Below are the code and all the weights of a small trained network. Each question names an input and a class and asks about switching units off, where a switched-off unit gives its printed mean instead of its output.

import numpy as np


def w(rows, s, z=0):
    codes = np.array(rows[::2]) - 128.0
    scale = np.full(codes.shape[1], s)
    scale[-1] = z or s
    return codes * scale


def norm(h):
    return h / np.sqrt((h * h).mean(-1, keepdims=True) + 1e-5)


def f(y):
    return y / 2 * (1 + np.tanh(0.7978845608 * (y + 0.044715 * y**3)))


def log_softmax(a):
    a = a - a.max(-1, keepdims=True)
    return a - np.log(np.exp(a).sum(-1, keepdims=True))


def net(x, mask):
    res = np.array(x, float).reshape(1, 8) / 4 @ E
    u = 0
    for l in range(2):
        y = f(norm(res) @ A[l][:, :-1].T + A[l][:, -1])
        res = res + np.where(mask[u : u + 15], y, B[l][:, -1]) @ B[l][:, :-1]
        u += 15
    return log_softmax(norm(res)[-1] @ U[:, :-1].T + U[:, -1])


A, B = {}, {}
E = w([
[130,100,124,134,157],'x0',
[139,141,113,136,111],'x1',
[157,119,74,160,146],'x2',
[35,69,2,49,79],'x3',
[138,250,92,82,236],'x4',
[139,183,123,108,63],'x5',
[119,139,141,127,113],'x6',
[123,151,98,179,103],'x7',
],0.0055)
A[0] = w([
[210,132,250,158,141,78],'0.n0',
[207,125,178,185,121,27],'0.n1',
[74,110,92,115,95,107],'0.n2',
[120,90,179,150,93,128],'0.n3',
[131,127,179,74,81,59],'0.n4',
[158,156,117,57,105,213],'0.n5',
[115,184,70,115,123,172],'0.n6',
[167,166,115,117,185,53],'0.n7',
[115,84,110,95,192,189],'0.n8',
[141,179,130,143,151,156],'0.n9',
[214,85,160,104,151,182],'0.n10',
[120,73,88,180,119,254],'0.n11',
[131,80,156,154,63,45],'0.n12',
[129,174,135,119,156,48],'0.n13',
[104,158,70,234,110,187],'0.n14',
],0.012,0.0042)
B[0] = w([
[215,174,135,83,120,254],'0.n0',
[193,164,102,71,145,195],'0.n1',
[201,105,139,118,161,170],'0.n2',
[227,79,150,154,138,175],'0.n3',
[127,121,193,179,137,135],'0.n4',
[142,77,254,153,133,180],'0.n5',
[108,47,174,160,220,191],'0.n6',
[56,57,180,114,172,168],'0.n7',
[169,147,239,127,71,181],'0.n8',
[178,118,163,116,163,176],'0.n9',
[145,139,152,147,46,188],'0.n10',
[136,105,199,122,152,213],'0.n11',
[181,62,150,178,165,171],'0.n12',
[127,39,82,133,149,143],'0.n13',
[127,123,244,87,75,192],'0.n14',
],0.0071,0.0077)
A[1] = w([
[196,151,140,89,96,75],'1.n0',
[100,4,169,108,151,111],'1.n1',
[155,176,115,198,144,46],'1.n2',
[104,90,86,74,119,143],'1.n3',
[174,140,210,122,130,222],'1.n4',
[176,104,99,143,58,58],'1.n5',
[77,205,118,82,195,186],'1.n6',
[171,144,78,114,75,33],'1.n7',
[115,162,92,109,170,232],'1.n8',
[120,94,133,199,160,123],'1.n9',
[161,99,89,189,87,57],'1.n10',
[137,140,112,131,55,95],'1.n11',
[160,145,139,59,108,10],'1.n12',
[98,79,107,106,110,97],'1.n13',
[201,79,169,147,104,253],'1.n14',
],0.014,0.0032)
B[1] = w([
[59,134,70,130,88,169],'1.n0',
[158,203,65,126,68,217],'1.n1',
[164,210,141,77,108,127],'1.n2',
[227,194,118,96,167,125],'1.n3',
[3,124,75,151,95,253],'1.n4',
[139,50,155,180,193,141],'1.n5',
[229,51,201,171,214,139],'1.n6',
[110,42,111,175,137,129],'1.n7',
[208,94,199,148,95,127],'1.n8',
[39,78,158,135,123,141],'1.n9',
[132,62,206,88,135,131],'1.n10',
[118,46,176,113,165,127],'1.n11',
[86,138,81,164,52,142],'1.n12',
[181,180,192,86,168,129],'1.n13',
[128,139,99,114,165,245],'1.n14',
],0.0077,0.018)
U = w([
[196,42,197,105,192,254],'0',
[253,228,115,51,126,122],'1',
[118,124,149,109,108,126],'2',
[117,127,128,132,124,77],'3',
[121,125,110,134,129,57],'4',
[123,124,103,134,140,44],'5',
],0.013,0.0049)

Each question gives the input, the list of numbers given to net, and the class t.
The units are the neurons (one row each of A and B). Each row of codes is followed by its name. A weight is (code - 128) times the scale printed after its matrix; where a second scale follows, it is the last column's (A, B and U).
mask holds one flag per neuron, layer by layer. A switched-off neuron (its flag False) gives its mean, the last column of its row in B, instead of its output. The means were averaged over made-up inputs and are rounded, as every weight is.
A unit's drop is (log p(t) with every unit on - log p(t) with that unit switched off) / (log p(t) with every unit on - log p(t) with every unit switched off).
The circuit of an input: a set's keep is (log p(t) with only the set's units on - log p(t) with every unit switched off) / (log p(t) with every unit on - log p(t) with every unit switched off). Starting from the 12 units with the biggest drops (on a tie, the unit counted first), units are removed one at a time, each time the one whose removal leaves the highest keep (on an exact tie, the one counted first), for as long as the keep stays at least 0.8.
circuit, biggest first: the units of the circuit, biggest drop first
unit that matters most: the unit with the biggest drop
top k neurons: the k neurons with the biggest drops, biggest first
top k neurons in layer l: the k neurons of layer l with the biggest drops, biggest first
drop when u is switched off: that unit's drop, to one decimal
input [8,-3,-8,-6,8,6,8,-3], class 0: top 3 neurons : (1.n1; 1.n6; 0.n7)
input [-6,-4,-2,-8,-6,-2,-4,8], class 1: circuit, biggest first : (0.n0)
input [-5,0,3,7,4,-3,2,1], class 1: circuit, biggest first : (1.n4; 1.n3)
input [0,-5,-3,-2,-8,5,1,4], class 0: circuit, biggest first : (0.n3; 0.n12)
input [-1,5,-5,-5,2,-5,-3,4], class 1: top 2 neurons : (0.n0; 0.n1)
input [6,4,3,-6,7,4,6,-6], class 0: top 4 neurons : (1.n1; 0.n7; 1.n6; 0.n14)
input [5,6,0,-1,6,-5,-2,-1], class 0: top 4 neurons in layer 1 : (1.n0; 1.n6; 1.n12; 1.n4)
input [-1,5,-3,7,5,-5,-4,7], class 1: top 4 neurons : (1.n1; 1.n4; 0.n12; 0.n4)
input [2,-7,-7,-7,0,-8,-5,-5], class 1: top 3 neurons : (0.n0; 1.n9; 0.n1)
input [-8,5,-1,2,8,-8,-2,-3], class 0: top 3 neurons in layer 1 : (1.n6; 1.n4; 1.n0)
input [-5,-6,8,8,-7,-8,2,4], class 1: top 2 neurons in layer 0 : (0.n5; 0.n10)
input [6,-3,2,6,-3,5,2,2], class 1: top 2 neurons in layer 0 : (0.n0; 0.n10)
input [-8,-5,0,8,4,8,-4,-2], class 1: top 2 neurons in layer 1 : (1.n4; 1.n1)
input [0,4,3,4,-6,7,-3,2], class 0: top neuron : (1.n5)
input [7,-5,-2,-4,0,-7,4,1], class 4: top 3 neurons : (1.n1; 1.n4; 1.n0)
input [2,7,4,-5,8,4,4,-4], class 0: top 2 neurons in layer 1 : (1.n6; 1.n1)
input [3,1,-2,7,-5,1,0,-2], class 1: drop when 0.n10 is switched off : 0.1
input [-3,-8,-3,-5,6,8,5,-5], class 4: drop when 1.n6 is switched off : -0.1
input [5,-7,-6,-1,8,-2,7,5], class 0: drop when 1.n6 is switched off : 0.2
input [-2,-4,5,-7,8,7,6,-6], class 0: unit that matters most : 1.n1
